Below is a small trained network, with its code and all its weights. Each question gives an input and a target symbol and asks what happens when units are switched off, that is, made to give their printed mean instead of their output.

import numpy as np


def w(rows, s, z=0):
    codes = np.array(rows[::2]) - 128.0
    scale = np.full(codes.shape[1], s)
    scale[-1] = z or s
    return codes * scale


def f(y):
    return np.maximum(y, 0)


def softmax(a):
    e = np.exp(a - a.max(-1, keepdims=True))
    return e / e.sum(-1, keepdims=True)


def log_softmax(a):
    a = a - a.max(-1, keepdims=True)
    return a - np.log(np.exp(a).sum(-1, keepdims=True))


def net(x, mask):
    ids = ['ζθλξπτ'.index(c) for c in x.split()]
    T = len(ids)
    res = E[ids] + P[:T]
    u = 0
    for l in range(2):
        q, k, v = (res @ M[l].T for M in (Q, K, V))
        z = softmax(np.where(np.tri(T) > 0, q @ k.T / 3**0.5, -1e9)) @ v
        res = res + np.where(mask[u], z, O[l][:, -1]) @ O[l][:, :-1]
        u += 1
        y = f(res @ A[l][:, :-1].T + A[l][:, -1])
        res = res + np.where(mask[u : u + 8], y, B[l][:, -1]) @ B[l][:, :-1]
        u += 8
    return log_softmax(res[-1] @ U[:, :-1].T + U[:, -1])


Q, K, V, O, A, B = {}, {}, {}, {}, {}, {}
E = w([
[140,161,175],'ζ',
[217,85,131],'θ',
[129,161,186],'λ',
[188,109,140],'ξ',
[171,157,149],'π',
[105,72,254],'τ',
],0.014)
P = w([
[118,215,254],'0',
[184,89,99],'1',
[178,98,119],'2',
[192,91,110],'3',
[197,86,120],'4',
[199,95,134],'5',
[193,101,146],'6',
[189,90,168],'7',
[166,122,187],'8',
[152,122,199],'9',
[151,146,207],'10',
[163,165,196],'11',
],0.007)
Q[0] = w([
[123,208,15],'L0H1',
[91,222,100],'L0H1',
[111,97,1],'L0H1',
],0.0075)
K[0] = w([
[138,64,38],'L0H1',
[117,71,120],'L0H1',
[200,2,23],'L0H1',
],0.0069)
V[0] = w([
[229,5,119],'L0H1',
[254,162,89],'L0H1',
[67,137,110],'L0H1',
],0.0089)
O[0] = w([
[4,153,148,164],'L0H1',
[81,230,131,129],'L0H1',
[152,91,77,1],'L0H1',
],0.011,0.0032)
A[0] = w([
[117,255,172,219],'L0N1',
[110,169,145,89],'L0N2',
[202,104,146,139],'L0N3',
[197,212,106,254],'L0N4',
[51,191,139,119],'L0N5',
[125,185,116,128],'L0N6',
[153,12,188,155],'L0N7',
[191,189,128,160],'L0N8',
],0.0076,0.0041)
B[0] = w([
[3,142,184,255],'L0N1',
[29,57,188,145],'L0N2',
[167,170,122,197],'L0N3',
[39,238,52,218],'L0N4',
[60,87,218,162],'L0N5',
[23,114,112,148],'L0N6',
[190,114,194,251],'L0N7',
[100,177,122,184],'L0N8',
],0.0049,0.0072)
Q[1] = w([
[92,100,211],'L1H1',
[220,200,253],'L1H1',
[46,202,157],'L1H1',
],0.0052)
K[1] = w([
[131,91,230],'L1H1',
[120,58,253],'L1H1',
[243,15,106],'L1H1',
],0.0052)
V[1] = w([
[233,157,32],'L1H1',
[10,191,44],'L1H1',
[35,195,1],'L1H1',
],0.0059)
O[1] = w([
[225,238,254,55],'L1H1',
[68,114,204,37],'L1H1',
[65,141,183,2],'L1H1',
],0.006,0.015)
A[1] = w([
[204,4,177,225],'L1N1',
[10,1,54,55],'L1N2',
[120,142,22,123],'L1N3',
[39,75,104,216],'L1N4',
[224,224,175,169],'L1N5',
[127,126,206,253],'L1N6',
[117,146,12,118],'L1N7',
[160,144,17,149],'L1N8',
],0.0053,0.0042)
B[1] = w([
[113,151,76,254],'L1N1',
[204,98,254,218],'L1N2',
[167,62,133,173],'L1N3',
[129,91,127,225],'L1N4',
[147,157,164,207],'L1N5',
[84,129,82,181],'L1N6',
[143,60,127,176],'L1N7',
[137,111,144,207],'L1N8',
],0.0095,0.0078)
U = w([
[148,214,179,119],'ζ',
[110,65,184,8],'θ',
[204,203,247,60],'λ',
[62,92,122,127],'ξ',
[2,151,24,255],'π',
[164,45,101,168],'τ',
],0.0049,0.0058)

Each question gives the input, a string of symbols that net reads in full, and the target symbol t.
The units are the heads (3 rows each of Q, K, V and O) and the neurons (one row each of A and B). Each row of codes is followed by its name. A weight is (code - 128) times the scale printed after its matrix; where a second scale follows, it is the last column's (O, A, B and U).
mask holds one flag per unit, layer by layer, with each layer's heads first. A switched-off unit (its flag False) gives its mean, the last column of its rows in O or B, instead of its output. The means were averaged over made-up inputs and are rounded, as every weight is.
A unit's drop is (log p(t) with every unit on - log p(t) with that unit switched off) / (log p(t) with every unit on - log p(t) with every unit switched off).
The circuit of an input: a set's keep is (log p(t) with only the set's units on - log p(t) with every unit switched off) / (log p(t) with every unit on - log p(t) with every unit switched off). Starting from the 12 units with the biggest drops (on a tie, the unit counted first), units are removed one at a time, each time the one whose removal leaves the highest keep (on an exact tie, the one counted first), for as long as the keep stays at least 0.8.
circuit, biggest first: the units of the circuit, biggest drop first
k most important neurons: the k neurons with the biggest drops, biggest first
drop when u is switched off: that unit's drop, to one decimal
input λ τ π π ζ ζ, target λ: circuit, biggest first : [L0H1, L1H1, L0N1]
input ζ θ λ, target λ: circuit, biggest first : [L1H1, L0H1]
input λ ξ ζ, target λ: circuit, biggest first : [L0H1, L1H1]
input π θ θ, target π: circuit, biggest first : [L0H1, L1N2]
input π ζ π θ, target π: circuit, biggest first : [L1N2, L0H1]
input τ τ τ ξ τ θ τ τ τ λ τ ζ, target τ: most important neuron : [L0N7]
input θ π τ, target θ: 2 most important neurons : [L1N2, L0N5]
input θ π λ, target θ: 3 most important neurons : [L1N2, L0N1, L0N5]
input λ ζ π ξ ζ ξ τ θ, target λ: 2 most important neurons : [L0N1, L1N5]
input π λ π ξ ζ, target π: 2 most important neurons : [L1N2, L1N6]
input θ τ π θ, target θ: drop when L1H1 is switched off : 0.7
input θ ζ π θ ξ τ ζ ζ, target θ: drop when L0H1 is switched off : 1.3
input π ξ ζ λ ξ ζ ξ π θ ζ π ζ, target π: drop when L0N4 is switched off : 0.1
input τ τ λ, target τ: drop when L0H1 is switched off : 0.5
input λ ζ θ τ, target λ: most important neuron : [L1N5]
input θ π τ ζ θ ζ, target θ: 2 most important neurons : [L1N2, L0N5]
